Below are the code and all the weights of a small trained network. Each question names an input and a target symbol and asks about switching units off, where a switched-off unit gives its printed mean instead of its output.

import numpy as np


def w(rows, s, z=0):
    codes = np.array(rows[::2]) - 128.0
    scale = np.full(codes.shape[1], s)
    scale[-1] = z or s
    return codes * scale


def f(y):
    return np.maximum(y, 0)


def softmax(a):
    e = np.exp(a - a.max(-1, keepdims=True))
    return e / e.sum(-1, keepdims=True)


def log_softmax(a):
    a = a - a.max(-1, keepdims=True)
    return a - np.log(np.exp(a).sum(-1, keepdims=True))


def net(x, mask):
    ids = ['Ωαγδελμπτφ'.index(c) for c in x.split()]
    T = len(ids)
    res = E[ids] + P[:T]
    q, k, v = (res @ M[0].T for M in (Q, K, V))
    z = softmax(np.where(np.tri(T) > 0, q @ k.T / 3**0.5, -1e9)) @ v
    res = res + np.where(mask[0], z, O[0][:, -1]) @ O[0][:, :-1]
    y = f(res @ A[0][:, :-1].T + A[0][:, -1])
    res = res + np.where(mask[1:13], y, B[0][:, -1]) @ B[0][:, :-1]
    return log_softmax(res[-1] @ U[:, :-1].T + U[:, -1])


Q, K, V, O, A, B = {}, {}, {}, {}, {}, {}
E = w([
[97,218,159,97,168,124],'Ω',
[113,149,177,103,189,155],'α',
[86,200,219,129,68,120],'γ',
[221,228,73,62,194,109],'δ',
[51,108,185,152,132,79],'ε',
[141,102,171,78,178,102],'λ',
[161,168,106,192,5,89],'μ',
[111,124,111,152,200,93],'π',
[224,95,145,135,150,18],'τ',
[190,152,125,81,95,173],'φ',
],0.023)
P = w([
[234,125,215,178,77,157],'0',
[109,59,140,80,126,145],'1',
[136,138,95,94,94,73],'2',
[153,123,145,224,152,170],'3',
[88,70,134,83,134,139],'4',
[108,128,106,130,113,56],'5',
[129,123,130,238,156,174],'6',
[72,71,129,81,145,142],'7',
[87,128,107,153,125,59],'8',
[115,126,120,250,161,178],'9',
],0.018)
Q[0] = w([
[179,81,99,88,136,207],'H0',
[176,44,186,162,10,181],'H0',
[183,66,71,193,155,46],'H0',
],0.013)
K[0] = w([
[251,116,147,136,130,163],'H0',
[179,93,163,158,29,133],'H0',
[146,56,64,143,145,95],'H0',
],0.016)
V[0] = w([
[149,127,138,99,111,165],'H0',
[128,59,150,102,131,147],'H0',
[119,57,100,2,47,124],'H0',
],0.0083)
O[0] = w([
[59,123,31,141,76,206,106],'H0',
[95,182,139,94,173,86,78],'H0',
[3,183,170,181,192,57,1],'H0',
],0.0055,0.006)
A[0] = w([
[91,255,33,109,39,85,72],'N0',
[47,3,188,97,197,171,10],'N1',
[87,112,172,139,78,187,194],'N2',
[63,64,137,25,31,82,107],'N3',
[139,230,96,140,92,246,116],'N4',
[106,220,155,214,112,71,95],'N5',
[46,50,96,7,221,90,76],'N6',
[201,193,112,189,113,89,60],'N7',
[207,207,68,149,123,159,68],'N8',
[138,91,48,149,97,165,156],'N9',
[44,91,7,179,50,33,117],'N10',
[64,193,125,117,38,67,112],'N11',
],0.01,0.012)
B[0] = w([
[160,93,147,200,147,171,188],'N0',
[171,32,107,182,89,199,175],'N1',
[172,115,178,90,153,170,255],'N2',
[73,103,89,119,36,72,199],'N3',
[110,86,77,159,188,53,252],'N4',
[159,111,43,119,138,87,199],'N5',
[152,204,136,168,143,90,239],'N6',
[61,99,151,71,194,152,192],'N7',
[132,101,203,151,45,168,216],'N8',
[121,172,159,104,193,80,198],'N9',
[104,185,95,89,109,248,179],'N10',
[84,104,138,163,152,143,201],'N11',
],0.011,0.0072)
U = w([
[58,210,200,77,164,152,178],'Ω',
[161,95,206,124,154,193,171],'α',
[16,79,149,75,154,114,104],'γ',
[213,233,45,107,104,139,194],'δ',
[86,102,155,216,86,109,35],'ε',
[216,128,63,145,35,98,162],'λ',
[114,156,110,114,104,187,134],'μ',
[111,92,97,216,217,113,132],'π',
[141,141,159,139,108,28,2],'τ',
[104,79,81,1,168,116,141],'φ',
],0.0096,0.0055)

Each question gives the input, a string of symbols that net reads in full, and the target symbol t.
The units are the heads (3 rows each of Q, K, V and O) and the neurons (one row each of A and B). Each row of codes is followed by its name. A weight is (code - 128) times the scale printed after its matrix; where a second scale follows, it is the last column's (O, A, B and U).
mask holds one flag per unit, heads first, then neurons. A switched-off unit (its flag False) gives its mean, the last column of its rows in O or B, instead of its output. The means were averaged over made-up inputs and are rounded, as every weight is.
A unit's drop is (log p(t) with every unit on - log p(t) with that unit switched off) / (log p(t) with every unit on - log p(t) with every unit switched off).
The circuit of an input: a set's keep is (log p(t) with only the set's units on - log p(t) with every unit switched off) / (log p(t) with every unit on - log p(t) with every unit switched off). Starting from the 12 units with the biggest drops (on a tie, the unit counted first), units are removed one at a time, each time the one whose removal leaves the highest keep (on an exact tie, the one counted first), for as long as the keep stays at least 0.8.
units of the circuit, in order: the units of the circuit, biggest drop first
k most important neurons: the k neurons with the biggest drops, biggest first
drop of u: that unit's drop, to one decimal
input λ Ω Ω μ λ τ, target φ: units of the circuit, in order -> N7; N10
input π Ω μ γ π Ω γ α, target α: 2 most important neurons -> N1; N4
input φ π α, target Ω: 2 most important neurons -> N4; N5
input ε Ω λ δ μ, target μ: units of the circuit, in order -> N10; H0
input π π τ α φ Ω π τ γ μ, target α: units of the circuit, in order -> H0; N7; N2
input Ω μ τ γ γ γ α λ, target λ: units of the circuit, in order -> N3; N1; N6
input γ π ε δ φ μ μ, target π: 3 most important neurons -> N5; N4; N7
input Ω δ λ λ α α, target Ω: units of the circuit, in order -> N4; H0
input Ω π Ω Ω α ε γ π φ τ, target α: units of the circuit, in order -> N4; N7
input Ω τ λ, target τ: units of the circuit, in order -> N6; H0; N3
input α φ γ ε, target α: units of the circuit, in order -> N4; N2
input γ π φ γ Ω π γ, target π: units of the circuit, in order -> N4
input ε φ λ μ Ω π, target δ: 2 most important neurons -> N10; N4
input Ω Ω μ φ μ δ γ Ω ε δ, target π: drop of N4 -> 4.0
input π γ Ω, target π: drop of N0 -> 0.4
input α π π π δ α Ω π Ω δ, target π: drop of N10 -> 0.1
